Below are the code and all the weights of a small trained network. Each question names an input and a target symbol and asks about switching units off, where a switched-off unit gives its printed mean instead of its output.

import numpy as np


def w(rows, s, z=0):
    codes = np.array(rows[::2]) - 128.0
    scale = np.full(codes.shape[1], s)
    scale[-1] = z or s
    return codes * scale


def norm(h):
    return h / np.sqrt((h * h).mean(-1, keepdims=True) + 1e-5)


def f(y):
    return y / 2 * (1 + np.tanh(0.7978845608 * (y + 0.044715 * y**3)))


def softmax(a):
    e = np.exp(a - a.max(-1, keepdims=True))
    return e / e.sum(-1, keepdims=True)


def log_softmax(a):
    a = a - a.max(-1, keepdims=True)
    return a - np.log(np.exp(a).sum(-1, keepdims=True))


def net(x, mask):
    ids = ['ΓΞΠΩβδεζηθλμψ'.index(c) for c in x.split()]
    T = len(ids)
    res = E[ids] + P[:T]
    q, k, v = (norm(res) @ M[0].T for M in (Q, K, V))
    z = softmax(np.where(np.tri(T) > 0, q @ k.T / 2**0.5, -1e9)) @ v
    res = res + np.where(mask[0], z, O[0][:, -1]) @ O[0][:, :-1]
    y = f(norm(res) @ A[0][:, :-1].T + A[0][:, -1])
    res = res + np.where(mask[1:17], y, B[0][:, -1]) @ B[0][:, :-1]
    return log_softmax(norm(res)[-1] @ U[:, :-1].T + U[:, -1])


Q, K, V, O, A, B = {}, {}, {}, {}, {}, {}
E = w([
[181,109,155,122,88],'Γ',
[109,107,124,168,83],'Ξ',
[102,110,121,173,80],'Π',
[98,137,100,173,73],'Ω',
[136,70,156,134,123],'β',
[123,136,120,162,59],'δ',
[131,38,203,144,151],'ε',
[93,152,94,175,61],'ζ',
[125,87,174,168,52],'η',
[137,99,136,44,179],'θ',
[236,219,148,248,168],'λ',
[242,250,145,185,52],'μ',
[65,133,179,77,104],'ψ',
],0.017)
P = w([
[76,112,113,159,168],'0',
[220,6,177,85,52],'1',
[72,174,104,135,146],'2',
[163,37,91,99,74],'3',
[89,187,115,116,148],'4',
[144,90,37,95,102],'5',
[87,189,124,117,151],'6',
[185,46,21,38,105],'7',
],0.012)
Q[0] = w([
[136,32,56,86,68],'head 0',
[2,125,156,121,80],'head 0',
],0.0079)
K[0] = w([
[124,2,132,127,91],'head 0',
[132,163,81,43,113],'head 0',
],0.0072)
V[0] = w([
[254,155,63,248,207],'head 0',
[124,204,225,209,145],'head 0',
],0.009)
O[0] = w([
[31,59,55,1,68,3],'head 0',
[14,139,179,177,140,45],'head 0',
],0.0072,0.005)
A[0] = w([
[165,91,185,126,171,134],'neuron 0',
[110,129,211,57,182,135],'neuron 1',
[99,100,160,149,94,97],'neuron 2',
[118,162,99,173,216,188],'neuron 3',
[63,112,140,106,152,131],'neuron 4',
[177,99,8,123,120,254],'neuron 5',
[70,120,71,182,148,156],'neuron 6',
[184,96,133,153,89,151],'neuron 7',
[156,171,51,156,114,153],'neuron 8',
[112,66,80,122,139,113],'neuron 9',
[128,92,160,68,233,109],'neuron 10',
[107,140,125,115,177,118],'neuron 11',
[98,90,154,154,109,93],'neuron 12',
[148,168,175,158,95,105],'neuron 13',
[88,151,90,71,157,140],'neuron 14',
[101,125,193,185,144,97],'neuron 15',
],0.013,0.0052)
B[0] = w([
[96,110,71,132,75,198],'neuron 0',
[82,79,130,255,105,172],'neuron 1',
[155,197,116,86,91,133],'neuron 2',
[111,113,192,94,139,182],'neuron 3',
[115,123,237,28,150,133],'neuron 4',
[237,126,146,117,100,254],'neuron 5',
[156,91,127,144,164,157],'neuron 6',
[132,59,141,209,91,219],'neuron 7',
[96,52,138,97,84,190],'neuron 8',
[167,143,134,76,176,141],'neuron 9',
[140,140,124,154,76,189],'neuron 10',
[154,98,134,142,111,132],'neuron 11',
[160,191,87,47,132,131],'neuron 12',
[97,113,99,105,154,168],'neuron 13',
[132,130,168,54,30,140],'neuron 14',
[141,162,66,111,146,157],'neuron 15',
],0.0082,0.0093)
U = w([
[207,139,115,74,124,104],'Γ',
[157,150,104,120,186,102],'Ξ',
[145,142,107,125,169,83],'Π',
[113,78,96,109,148,1],'Ω',
[186,72,15,128,114,196],'β',
[111,158,35,149,116,80],'δ',
[93,79,118,159,133,5],'ε',
[51,88,53,151,100,69],'ζ',
[140,214,74,186,110,78],'η',
[187,71,162,190,30,175],'θ',
[68,99,167,71,93,244],'λ',
[91,194,132,110,31,156],'μ',
[116,205,245,207,151,210],'ψ',
],0.012,0.003)

Each question gives the input, a string of symbols that net reads in full, and the target symbol t.
The units are the heads (2 rows each of Q, K, V and O) and the neurons (one row each of A and B). Each row of codes is followed by its name. A weight is (code - 128) times the scale printed after its matrix; where a second scale follows, it is the last column's (O, A, B and U).
mask holds one flag per unit, heads first, then neurons. A switched-off unit (its flag False) gives its mean, the last column of its rows in O or B, instead of its output. The means were averaged over made-up inputs and are rounded, as every weight is.
A unit's drop is (log p(t) with every unit on - log p(t) with that unit switched off) / (log p(t) with every unit on - log p(t) with every unit switched off).
The circuit of an input: a set's keep is (log p(t) with only the set's units on - log p(t) with every unit switched off) / (log p(t) with every unit on - log p(t) with every unit switched off). Starting from the 12 units with the biggest drops (on a tie, the unit counted first), units are removed one at a time, each time the one whose removal leaves the highest keep (on an exact tie, the one counted first), for as long as the keep stays at least 0.8.
units of the circuit, in order: the units of the circuit, biggest drop first
k most important neurons: the k neurons with the biggest drops, biggest first
drop when u is switched off: that unit's drop, to one decimal
input θ ψ Ξ, target ψ: 3 most important neurons -> [neuron 3; neuron 0; neuron 5]
input β ζ Ω Ω β μ ζ, target μ: units of the circuit, in order -> [head 0; neuron 7]
input Γ η μ ζ λ μ η, target μ: units of the circuit, in order -> [head 0; neuron 2]
input Ξ η ε ε β Ξ ζ, target ζ: units of the circuit, in order -> [neuron 5; neuron 8; neuron 13; head 0]
input ψ θ ψ θ η, target ψ: units of the circuit, in order -> [head 0; neuron 5]
input θ μ θ ζ θ Ω μ, target μ: 2 most important neurons -> [neuron 8; neuron 5]
input μ Π θ ζ Γ ψ ζ, target ψ: units of the circuit, in order -> [head 0; neuron 0]
input ψ β Ω β θ, target θ: 3 most important neurons -> [neuron 10; neuron 1; neuron 0]
input Ξ Ξ Ξ λ β, target λ: units of the circuit, in order -> [neuron 4; head 0]
input β Ξ ζ ε δ, target ζ: units of the circuit, in order -> [neuron 5; neuron 13; head 0]
input ψ β β, target ψ: 2 most important neurons -> [neuron 3; neuron 5]
input θ Ξ Ξ θ β θ μ, target μ: most important neuron -> [neuron 8]
input ψ β Π, target ψ: 2 most important neurons -> [neuron 3; neuron 0]
input ζ θ λ μ Ω, target μ: most important neuron -> [neuron 7]
input δ Γ ζ, target ζ: 3 most important neurons -> [neuron 5; neuron 6; neuron 8]
input δ ζ λ β β, target λ: 3 most important neurons -> [neuron 4; neuron 5; neuron 7]
input β ζ δ, target ζ: 3 most important neurons -> [neuron 5; neuron 8; neuron 13]
input Γ θ λ Π θ, target λ: 2 most important neurons -> [neuron 4; neuron 7]
input ε ε ζ ψ Ω θ, target θ: drop when neuron 10 is switched off -> 0.3
input η ψ δ, target ψ: drop when neuron 0 is switched off -> 0.2
input Ω λ β λ θ, target λ: drop when neuron 4 is switched off -> 0.2
